Moves between objects:
ror: o>nur, s>zer, l>dis, d>sek, u>zil, h>ral
kot: o>geb, s>zup, l>none, d>rep, u>none, h>bur
nik: o>zer, s>lov, l>rig, d>dis, u>lon, h>fid
ner: o>ral, s>fid, l>puv, d>mag, u>dis, h>none
gon: o>mos, s>bur, l>none, d>zan, u>rep, h>vuz
dur: o>ser, s>zet, l>kuz, d>lal, u>mal, h>baf
vug: o>taz, s>ral, l>mag, d>vap, u>sek, h>none
gug: o>baf, s>kas, l>tud, d>sut, u>kuz, h>doz
taz: o>none, s>maf, l>vug, d>miv, u>seb, h>none
lon: o>ruf, s>doz, l>kag, d>mur, u>sut, h>nik
vol: o>kas, s>vuz, l>none, d>tud, u>zan, h>puz
kag: o>lon, s>dat, l>none, d>puz, u>vuz, h>rig
kad: o>none, s>mok, l>lim, d>fov, u>none, h>sok
seb: o>none, s>nur, l>sek, d>lin, u>ker, h>taz
vuz: o>sut, s>tud, l>none, d>vol, u>gon, h>kag
vez: o>none, s>ker, l>ruf, d>fik, u>sov, h>lin
fid: o>vap, s>mag, l>zat, d>ner, u>nik, h>none
tuk: o>lov, s>muk, l>none, d>rig, u>dat, h>duf
baf: o>sav, s>kir, l>gug, d>fev, u>dur, h>gov
kom: o>ber, s>mas, l>zup, d>geb, u>none, h>zif
zan: o>zif, s>gon, l>none, d>bur, u>zup, h>vol
zup: o>kom, s>rep, l>none, d>kot, u>none, h>zan
muk: o>dis, s>rig, l>none, d>tuk, u>puz, h>puv
dat: o>doz, s>puz, l>none, d>kag, u>tud, h>tuk
puz: o>mur, s>kag, l>none, d>dat, u>vol, h>muk
fuf: o>none, s>sok, l>zet, d>ser, u>fov, h>mon
lal: o>sok, s>dur, l>mos, d>zet, u>lim, h>fev
mon: o>none, s>sov, l>kir, d>sav, u>fuf, h>fik
sek: o>seb, s>ror, l>lov, d>zer, u>gov, h>vug
ruf: o>vez, s>gov, l>lon, d>zil, u>fev, h>zer
ser: o>none, s>fuf, l>dur, d>sok, u>mok, h>sav
zat: o>fid, s>duf, l>none, d>puv, u>rig, h>none
sov: o>none, s>sav, l>fev, d>mon, u>sok, h>vez
lin: o>none, s>seb, l>zer, d>nur, u>vez, h>miv
kas: o>kir, s>sut, l>vol, d>gug, u>zif, h>mur
fev: o>sov, s>baf, l>sut, d>kir, u>lal, h>ruf
sav: o>none, s>mon, l>baf, d>sov, u>ser, h>ker
lim: o>kad, s>mal, l>mas, d>ber, u>none, h>lal
lov: o>sek, s>dis, l>tuk, d>nik, u>doz, h>mag
kir: o>mon, s>fev, l>kas, d>baf, u>zet, h>zil
mas: o>lim, s>geb, l>rep, d>kom, u>none, h>mos
dis: o>ror, s>nik, l>muk, d>lov, u>mur, h>ner
puv: o>ner, s>zat, l>none, d>duf, u>muk, h>none
ral: o>maf, s>vap, l>ner, d>vug, u>ror, h>none
zif: o>zet, s>mos, l>zan, d>kuz, u>kom, h>kas
mag: o>vug, s>ner, l>duf, d>fid, u>lov, h>none
geb: o>mal, s>kom, l>kot, d>mas, u>none, h>kuz
kuz: o>dur, s>zif, l>bur, d>mos, u>geb, h>gug
rig: o>nik, s>tuk, l>none, d>muk, u>kag, h>zat
nur: o>none, s>lin, l>ror, d>seb, u>fik, h>maf
bur: o>kuz, s>zan, l>none, d>gon, u>kot, h>tud
gov: o>ker, s>zil, l>doz, d>ruf, u>baf, h>sek
ker: o>none, s>fik, l>gov, d>vez, u>sav, h>seb
maf: o>none, s>miv, l>ral, d>taz, u>nur, h>none
doz: o>gov, s>mur, l>dat, d>lon, u>gug, h>lov
tud: o>gug, s>vol, l>none, d>vuz, u>bur, h>dat
mos: o>lal, s>kuz, l>gon, d>zif, u>mas, h>sut
sok: o>none, s>ser, l>lal, d>fuf, u>kad, h>sov
mal: o>mok, s>ber, l>geb, d>lim, u>none, h>dur
duf: o>mag, s>puv, l>none, d>zat, u>tuk, h>none
zet: o>fuf, s>lal, l>zif, d>dur, u>ber, h>kir
rep: o>mas, s>kot, l>none, d>zup, u>none, h>gon
zil: o>fik, s>ruf, l>mur, d>gov, u>kir, h>ror
mur: o>zil, s>lon, l>puz, d>doz, u>kas, h>dis
miv: o>none, s>taz, l>vap, d>maf, u>lin, h>none
fik: o>none, s>vez, l>zil, d>ker, u>mon, h>nur
sut: o>fev, s>gug, l>vuz, d>kas, u>mos, h>lon
fov: o>none, s>kad, l>ber, d>mok, u>none, h>fuf
vap: o>miv, s>vug, l>fid, d>ral, u>zer, h>none
ber: o>fov, s>lim, l>kom, d>mal, u>none, h>zet
zer: o>lin, s>sek, l>nik, d>ror, u>ruf, h>vap
mok: o>none, s>fov, l>mal, d>kad, u>none, h>ser

The rows follow the links: the fewer symbols apart two objects are, the more alike their rows tend to be.

Each row is also shifted at random along 3 hidden directions that mean nothing.

Row, then object:
[ -62  -96   45  227 -111 -343  113  121 -388   -4  142  286 -144  -28 -407  434 -106  440  320  117  291  424  161  393 -227  124  -90   59  628 -106  -62  -78 -213 -102 -144  -52  -32  431  342  278   24 -369 -454 -474  376    9  398 -286 -426  214  319  210  210]
object: kom
[-1100  -354  -351   -64   259   804  -426   188   178   418   -29   353   405   304   264   140  -251  -338   522   311   109  -245   307  -532  -441    -2  -333  -789    89  -294   217   320   192    84   -81   -30  -213  -521   168  -947   -14  -107   176   264  -353  -770   132  -341  -161  -379   498  -497   117]
object: gug
[ 382   10 -165   22  293  -33 -386  133  416 -103 -105 -227 -429   -9 -140 -195  362 -344 -196  -53 -335 -311  133 -278  242  -52 -509 -326 -662  -20  -71 -181  567 -152   22  183  569 -249 -198 -700 -246  442  610  152 -415   15 -128 -178  442 -544  -97 -291  258]
object: taz
[ 493  -42  178  253  345  150 -268  511  139 -118 -258  245  119  -61   23  372 -191  243   13  208  603  252  503 -310 -335  121  158  128  451 -232 -378   18  131  455 -489 -266  235  -77 -184  -21  339  -39  -90 -286   46   56   95  -69 -613  593  697  250 -156]
object: puz
[ 226  328 -133 -430 -110 -596  402 -535  135  -48  174 -490 -209  -20   69 -641  435 -275 -339 -173 -481  -81 -505  491  176  -90   63  265 -346  203  192 -220 -366 -294  359   10 -128  149 -151  488  -32  482  245  185  -48   33 -401  235  359  -43 -751   29 -289]
object: vez
[ 195  233 -269  139 -424 -815  684 -228 -219  253  573 -222 -300 -586 -304 -387  351  -46 -528 -284 -159  289 -323    3  594   74  126  925   59   65 -429 -728  -66  291   94  156  480  117 -216  283  -32  447   90 -147   -4  134 -326  227  257  103 -401  324   -3]
object: nur
[ 303  240  485 -196  194  279 -347   35  488 -632 -460 -549  113  336  512 -171  357   94 -319  -56  194 -406 -107 -155   26 -164  188 -269 -520 -137   74  270  311  -98 -190   33    9  -60 -374  111  292  338  285  289 -161  487    1  332  305  254 -104  174 -486]
object: nik
[-632  167  508 -311  -19  454  -69 -456   -4 -715 -595 -291  372  292  506  247  -58  -90 -462 -272  248  -31 -231 -199 -448 -254  390   -4 -105  233  230  311  -93 -232  -38 -209 -301   69 -155  819  354 -138 -584  134  146  653 -227  487  145  661    0  245 -367]
object: kag
[ 243  191  619 -195 -136  407  -40 -554  -88 -893 -631 -343 -119  -15  270   -2  197  317 -816  -47   53 -176 -243 -355 -109 -122  327  147 -169  496 -301  350   70 -297 -219 -193  -42   53 -477  861  119   34 -370  151  254 1030 -241  535  385  459 -129  144 -188]
object: zat
[ 661  219 -408   51 -110 -996  447   -2   75  405  455 -102 -472 -334 -515 -348  266 -121 -186 -131 -137  238  -21  271   58  227  -41  492  259 -168 -244 -666  -96  273  150  107  502  108 -153  101  -12  495  261 -296  -32 -220 -176   -3 -162  161 -176  206  -36]
object: fik
[-375 -439    0  110 -200  485   18 -373 -527 -195   87  348   82  199 -167  593   -9  -64  272  112 -156  142 -275   77 -391 -115 -197 -173  236  370   98  324 -326 -362  291 -155 -295  142  287  315 -428 -716 -703   45  256  -37  200 -244 -187 -336   78 -233  438]
object: geb
[ 974  158 -189  240   77 -686   64  368  221  106  186 -226 -656 -417 -395 -299  112   82 -315 -265 -149  -12   71 -159  536  108  108  627 -185  -61 -514 -377  389  377  102  179  589   51 -244 -223  -96  490  555  -72 -116  182  -41   29   97 -104  -70   32  106]
object: maf
[ 445 -271  368  163  118  -90 -147  203 -312 -175  -62  365   39  -68 -215  635 -239  440  479  166  321  230  155  172 -561   95   58  -32  592  -54 -202  124 -230  -73 -304 -161 -134  322  221  108  -89 -481 -433 -389  465  -79  413 -160 -565  200  520  263  243]
object: zup
[-1434   -24   300   345   240   -28  -156   444   220   158   -97   395   129    87   -71   384  -214   272   250   -44   703   343   446   -67  -435    37    48    13   562  -515  -278   137   -63   453  -599  -195   -89   153    31  -113   397  -127  -141  -382   126    55   191   -96  -576   499   690   261  -106]
object: vol
[  14  308  -47 -261  236 -345  177   76  301  252   -7 -474  -26  146  143 -497  186 -260  230  -48 -347 -235 -239  610  187  138  -62 -256 -391 -384  450 -160 -136 -304  218  179 -143  192  297   -9 -169  300  528   82 -322 -222 -204  -58  281 -185 -534  -51 -363]
object: sov
[ 846  121 -161  345 -215 -103  246  318  182   42  151  252 -228 -429  -80  -48 -428  427 -790  -35  444  165  276 -384  500    3  298  931  160  275 -733 -136  404  567 -228  266  602 -115 -371 -244  255  124  162  -59  109  352  -26  145   58  481  163  133   57]
object: ner
[ -68  193  340 -427 -254  107  401 -148  129   -4  -70 -150  622  213  705 -495 -325  -11 -331 -147  299 -300 -314   -1  249  -25  543  114 -295  287  237  323 -260  297  106  112 -436  -10 -167  320  428    8   22  295   71  401 -273  440  602  672 -255   88 -552]
object: lon
[ 536  149  308 -347 -104  154  281  -63  168   55  -78   10  707  503  766 -334 -419   51   35  -19  407  -66 -199  285   92   36  371  103  -41   94  471  400 -392  -21 -111  116 -500  -39  133  453  325 -155 -227  229   43 -174  -68  185  208  417 -140  241 -497]
object: sut
[ 407 -143  401  104 -226   39  194 -290 -410 -293  106  231  -57  -55 -127  712   41  244  -63   18  345  491   53   34 -601  -92  190  233  686  131 -278   -1 -405   42 -109 -318  -93  298  172  715  133 -545 -878 -292  460  341  129  166 -479  471  406  380   36]
object: zan
[-615  262  588  -40  164  510 -279  193  336 -403 -702 -124  267  385  574  -27 -307  237 -165  121  521 -367   75 -435   94  -31  299 -189 -153   12  155  423  390  -74 -325  -73 -139   47 -398  171  412  148   37  130   52  407   51  387  234  430   65  -50 -450]
object: rig
[-212   59  453  185  185  106 -329   39   75 -728 -460   25 -450 -199  -64  541  221  386 -404    6  293  -41  197 -531 -415 -124  168  306   16   41 -645  187  290  -46 -332 -238  406   62 -335  227  222  174 -200 -183  101  765    2  289 -148  420  295   44  -85]
object: puv
[ 866  408  -52 -248  306 -369 -180  303  661  154  -98 -236 -167   37  291 -640  251  -90   12 -121 -305 -489  -35  186  469    1  -95 -325 -452 -555  103 -119  357 -115   38  234  306  -80  -20 -441   75  495  832  267 -425 -124  -62  -11  338 -211 -451 -176 -282]
object: lin
[ 267 -413 -228   81  -65  596 -173 -294 -413  159   88  399  407  186  130  501 -255 -307  351  312  -92  159  -55 -296 -435   34 -256 -340  225  264  164  212 -138 -133   78 -261 -341 -286  163  -97 -126 -492 -483   98  -63 -353  215 -342 -225 -225  211 -221  262]
object: kuz
[ 504   83 -286  186  210 -950   52  284  291  214  292   -2 -496 -338 -434 -113  257  -25   91 -142  152  233  297  149   52  182  124  297  228 -510 -560 -411  -34  311 -160   25  367   83 -222 -239  158  465  260 -305 -149 -120  -12   12 -415  247  123  384 -209]
object: zil
[-360 -101   62  123 -258  698 -200 -222  -12 -266 -283  134  175   14  220  166 -232  102 -606   38  240  -95  121 -858  181 -421   25  165 -126  626 -283  227  311  259 -142  -72  268 -345 -443 -283  243 -125  -63  343   53  471   65  378  389  169   47 -263  235]
object: duf
[-125  132   89  309  614 -469 -391  509  527 -149 -215  143 -412 -195 -159  234  249  333 -134   86  429  110  528 -392  -37    0  179   26   66 -645 -595 -245  466  267 -453 -151  499  -35 -382 -279  196  530  387 -384  -35  361    5  109 -559  374  565  274 -175]
object: dis
[  42  -15  702 -139  -48  549  -28  107 -129 -209 -205  190  359  316  324  505 -355  471  329  196  349  -12   51  118 -217  -16  113 -301  207   46  306  493 -209 -200  -69 -110 -424  232  345  245   45 -602 -637   28  355  277  413  -19 -277   33  134  -11  102]
object: rep
[ 186 -313 -491  -52 -147  268  154 -370 -317  404  446  225  248  115 -190  -31 -139 -555  406  -30 -445   20 -189  173 -258  -90 -333 -280   86  242  345    5 -227 -213  454   -9 -238 -181  388 -345 -168 -313 -443  167  -11 -678  -54 -278   23 -533 -120 -303  382]
object: dur

Start, symbols taken left to right, then the object you end at.
Answer with the object's name.
[ 561 -164  451 -259 -363  507  121 -258 -229 -248 -185  112  520  315  526  275 -236  301   29   62  300  120 -279  125 -332 -117  279   91  273  289  288  368 -452 -269   11  -91 -498  195  243  713  129 -491 -653   78  352   68   43  122  -75  565  135  345  -38]
s u h => bur
[1110   84  102 -235 -250 -447  299 -143  -63   19  265 -299  -95  134  -36 -319  166 -373  397 -131 -522 -174 -499  814  168  -87 -107   30 -232  -99  362  -54 -440 -369  212   55 -207  377  314  444 -229   75  -19   82  -56 -171   -3  -76  170 -322 -564   53 -148]
u l => lim
[ 175  250 -124  130  314 -711   25   67  352   77  179 -131 -497 -448 -358  -81  358   20 -340  -87    2  119  105  -76   49    8  131  502   10 -227 -508 -397  295  207   48  -25  530   90 -264  170   84  584  398 -295 -118  230 -245  128 -199  285    1  169 -116]
s h => vap
[1281  492  -35 -332   30 -280  116  -46  425   90  -65 -358  136  184  429 -481  119 -247   -3  -48 -132 -417 -325  266  355   39  188 -193 -454 -139  297    7   39   22   37  189 -149 -108   38   39  325  439  585  263 -191 -129 -376  208  440  140 -430   56 -506]
l s => doz
[-558   52 -165  299 -150 -337  247   90  131  130  343  -87 -407 -512 -217 -379  -43  369 -628 -312  231   36    3 -280  716  161  113  740   62  255 -549 -209  262  560  -42  147  679  -81 -371  -50  109  380  355  -76   74  251  -43  140  352  291 -136  123  268]
l d => mag
[ 824  310  121 -364  196 -309   70  -67  155  -39    0 -398  113  350  320 -456  301 -451  293   -1 -316 -226 -303  697   60  -43   57 -356 -138 -251  539   23 -276 -414  212   22 -410  117   34  429  -40  236  247   61 -190 -290 -150   38  169  -45 -470  219 -644]
l o h => ruf
[  34   50  475 -269   82  581  -98  137  148 -492 -491 -123  495  464  529  312 -243   20  140  130  283 -101   58   49 -325  -60  321 -296  128   14  132  597 -218 -121 -255 -134 -523  -20  106  430  259 -278 -420   48   24  219  139  221 -173  471  270  234 -506]
o s u => kuz
[-350 -429 -121   57 -205  218    2 -279 -707  119  177  241   30  136 -308  282   34 -273  251   65 -557  151 -227  186 -167   41 -407 -172  158  273  326   20 -304 -435  307  -48 -104  117  412  108 -307 -541 -529   93  193 -264   90 -203 -115 -453 -231 -177  601]
d h => lal
[  83  333  149 -265 -208 -252  242 -571  -19 -368 -166 -565 -282 -147   -3 -435  315  -72 -581 -435 -353 -244 -436  240  484 -138    6  395 -479  390  -64 -141   22 -189  302   68  282  151 -422  593 -138  319  153   99   -7  565 -234  320  654  -75 -582   -5  -57]
l l o => vap
[-692 -403   69   14   93  662 -332  117 -222   47 -209  244  464  378  161  504 -414   63  467  281   79   38  245 -382 -443  -62 -176 -521  233   56  294  363   72  -37 -127 -195 -345 -167  115 -366   71 -604 -406   19  128 -151  262 -233 -369  -43  442 -326  252]
d u h => gon
[-754  110   98  276  214  105  -89  142   72 -283 -154  144 -128 -119   46  344 -134  292 -217  -90  603  236  283 -415 -245   47  310  390  239  118 -627   43  271  345 -403 -140  307   61 -366  194  284  -22 -100 -229   78  454   12  148 -203  690  345  238  -70]
u d o => doz
[ 262  453  349 -376   -9 -108   14 -176  485 -303 -270 -604 -227  134  420 -469  356  -51 -412 -178 -248 -330 -299   38  269   41  142   30 -481  -11  143   46  358 -223   92   42  119  -16 -224  299  125  474  428  242 -118  307 -214  333  710  101 -445  -93 -371]
l h => fid
[ 183 -197 -632  -41 -230   -2  343  -61 -388  620  495  180   88  -74 -214 -254  -85 -457  331  -90 -416   81 -117  298  236   -2 -332 -120  -53  129  434 -237 -124  162  302  226   59 -182  381 -402 -306 -123  103  199 -240 -744  -55 -319  229 -545 -385 -322  379]
u d => kad
[1490  418  322 -101  170   51 -170  270  409 -189 -242 -208 -178  -76  214 -429  173  201 -399 -146  -90 -394   51 -296  544 -177  110 -132 -548  -26    1  156  595  -81  105  323  307  -35 -401 -124   -8  512  519  189 -215  248  -23  111  491   33 -170  -53  -84]
s l => mag
[-166   13 -178  300  244 -371  168  356  307  233   99  230  -50 -390 -178  221   -8  218   36  143  597  285  389 -258   15  160  215  282  478 -413 -568 -182   24  589 -273   83  268   -9 -153 -209  414  188  125 -455   12  -88   86  -45 -470  540  403  265 -148]
l s s => dat
